(125): [104 106  95 142 163 166 134 138 104 144  83 125 144  93 186 118 114 104
 104 107 108  74 150  73 175 151 127 114  90 180 106 109 113 148  90 102
 129 144  91 113 161 180 112 140 118  80 128 134 160 172 155  77 107  71
 102 138  77]
(70): [104 106  95 142 163 166 134 138 104 144  83 125 144  93 186 118 114 104
 104 107 108  74 150  73 175 151 127 114  90 180 106 109 113 148  90 102
 120 113 104 106 199 145 114 141 103  74 132 140 152 190 166  79 128  97
  95 134  66]
(112): [152  72 104 116 131 144  92 141 170 134 158 144 172 127 133 118 109 130
 163 167 154 127 155  96 111 150 164 146 151 120 124 108 180 119 173 144
 199 142 108 147 113 140 136 131 103 144 120 120 169 131 164 123 184 147
 133 128 139]
(13): [117 131  88 131 146 175 137 123 133 151 109 131 144  99 144  98  97 106
 113 107 101  68 140  92 172 141 135 137  98 199  92 123 118 145  90 104
 106 113  97 131 199 123 109 129 112  82 133 120 169 204 157  73 106  87
 125 141  53]
(3): [108 122  92 136 164 175 140 127 121 150  94 128 144  93 159 102 103 107
 110 111 104  65 144  80 180 139 131 125  88 191  98 118 114 105 140 127
 192 122  92 112 184 147 114 129 112  75 130 120 168 188 161  71 103  74
 114 133  66]
(80): [155  68  71 114 114 151  90 138 167 134 143 138 173 137 135 112 113 124
 113 124 142  89 148  87 119 152 172 112 154 161 120 115 152 105 139 127
 192 122  87 162 122 176 149 149 119 130 134 155 102 159 161 135 173 140
 116 134  99]
tail: [199 123 109 129 112]  [ 82 133 120 169 204 157  73 106  87 125 141  53]
tail: [159 102 103 107 110]  [111 104  65 144  80 180 139 131 125  88 191  98 118 114 105 140 127 192
 122  92 112 184 147 114 129 112  75 130 120 168 188 161  71 103  74 114
 133  66]
tail: [112 140 118]  [ 80 128 134 160 172 155  77 107  71 102 138  77]
tail: [120 168]  [188 161  71 103  74 114 133  66]
tail: [105 139 127 192 122]  [ 87 162 122 176 149 149 119 130 134 155 102 159 161 135 173 140 116 134
  99]

(94): [159  94 186 158 169  82 198]
(103): [120  99 148 123 169  81 180]
(115): [120  98 148 123 169  82 197]
tail: [123 169  82]  [197]
tail: [123 169  81]  [180]
tail: [120  99 148 123]  [169  81 180]
tail: [186 158]  [169  82 198]
tail: [159  94 186 158 169]  [ 82 198]
tail: [159  94]  [186 158 169  82 198]

(145): [101  81 121 137  99]
(148): [166 146 145  90 194]
(123): [167 146 146 109  39]
(31): [138 133 149  90 194]
(151): [117 112 138 129 102]
(149): [166 146 146 109  89]
tail: [166 146 145]  [ 90 194]
tail: [117 112]  [138 129 102]
tail: [166 146 146]  [109  89]
tail: [166 146 146 109]  [89]

(95): [114 101 111 184 160 106 116 114 156 178 125 154 128 141  94 144 135 141
 110 129 120 140 110 168 117 128]
(101): [110  96 118 179 148 122 126 125 140 166 127 138 121 146  94 144 135 141
 109 127 126 144 117 166 127 130]
(61): [155 138 101 125 164  53  87  95 210 182 156 176 136  94 119 120 126 137
 137 137  94 120 104 130  94 122]
(119): [124 112 107 177 165  91 108 104 172 182 124 170 134 132 103 139 135 145
 120 131 116 132 108 158 126 130]
tail: [177 165  91]  [108 104 172 182 124 170 134 132 103 139 135 145 120 131 116 132 108 158
 126 130]
tail: [106 116]  [114 156 178 125 154 128 141  94 144 135 141 110 129 120 140 110 168 117
 128]
tail: [144 135 141 109]  [127 126 144 117 166 127 130]
tail: [135 141 110]  [129 120 140 110 168 117 128]

(116): [156 103 156  97 122 169 147 159  87 119 134  97 134  94 118 146 162  93
 100  93 101  96 100 105 165 168  99 111 145 173 107 112 138 140 131 103
 113 129]
(12): [163  55 198  87  69 150 193 198  65  69 163  52  87 112 155 133 153  50
 123  49  53  50  55  55 189 197  53 156 137 151 150 143  95 184  86  55
  85 169]
(132): [163 114 198  87  69 150 193 198  64  69 163  52  87 112 155 133 153  51
 123  49  53  50  55  55 189 117  53 156 137 151 150 143  95 184  86  55
  85 169]
(135): [163  55 198  87  69 150 193 198  64  69 163  52  86 112 155 133 153  50
 123  50  53  50  55  55 188 117  53 156 191 151 150 143  95 184  86  55
  85 169]
tail: [189 117]  [ 53 156 137 151 150 143  95 184  86  55  85 169]
tail: [ 50 123  50]  [ 53  50  55  55 188 117  53 156 191 151 150 143  95 184  86  55  85 169]
tail: [ 86 112 155 133 153]  [ 50 123  50  53  50  55  55 188 117  53 156 191 151 150 143  95 184  86
  55  85 169]
tail: [ 87 119 134  97]  [134  94 118 146 162  93 100  93 101  96 100 105 165 168  99 111 145 173
 107 112 138 140 131 103 113 129]
tail: [156 191]  [151 150 143  95 184  86  55  85 169]
tail: [147 159  87 119]  [134  97 134  94 118 146 162  93 100  93 101  96 100 105 165 168  99 111
 145 173 107 112 138 140 131 103 113 129]

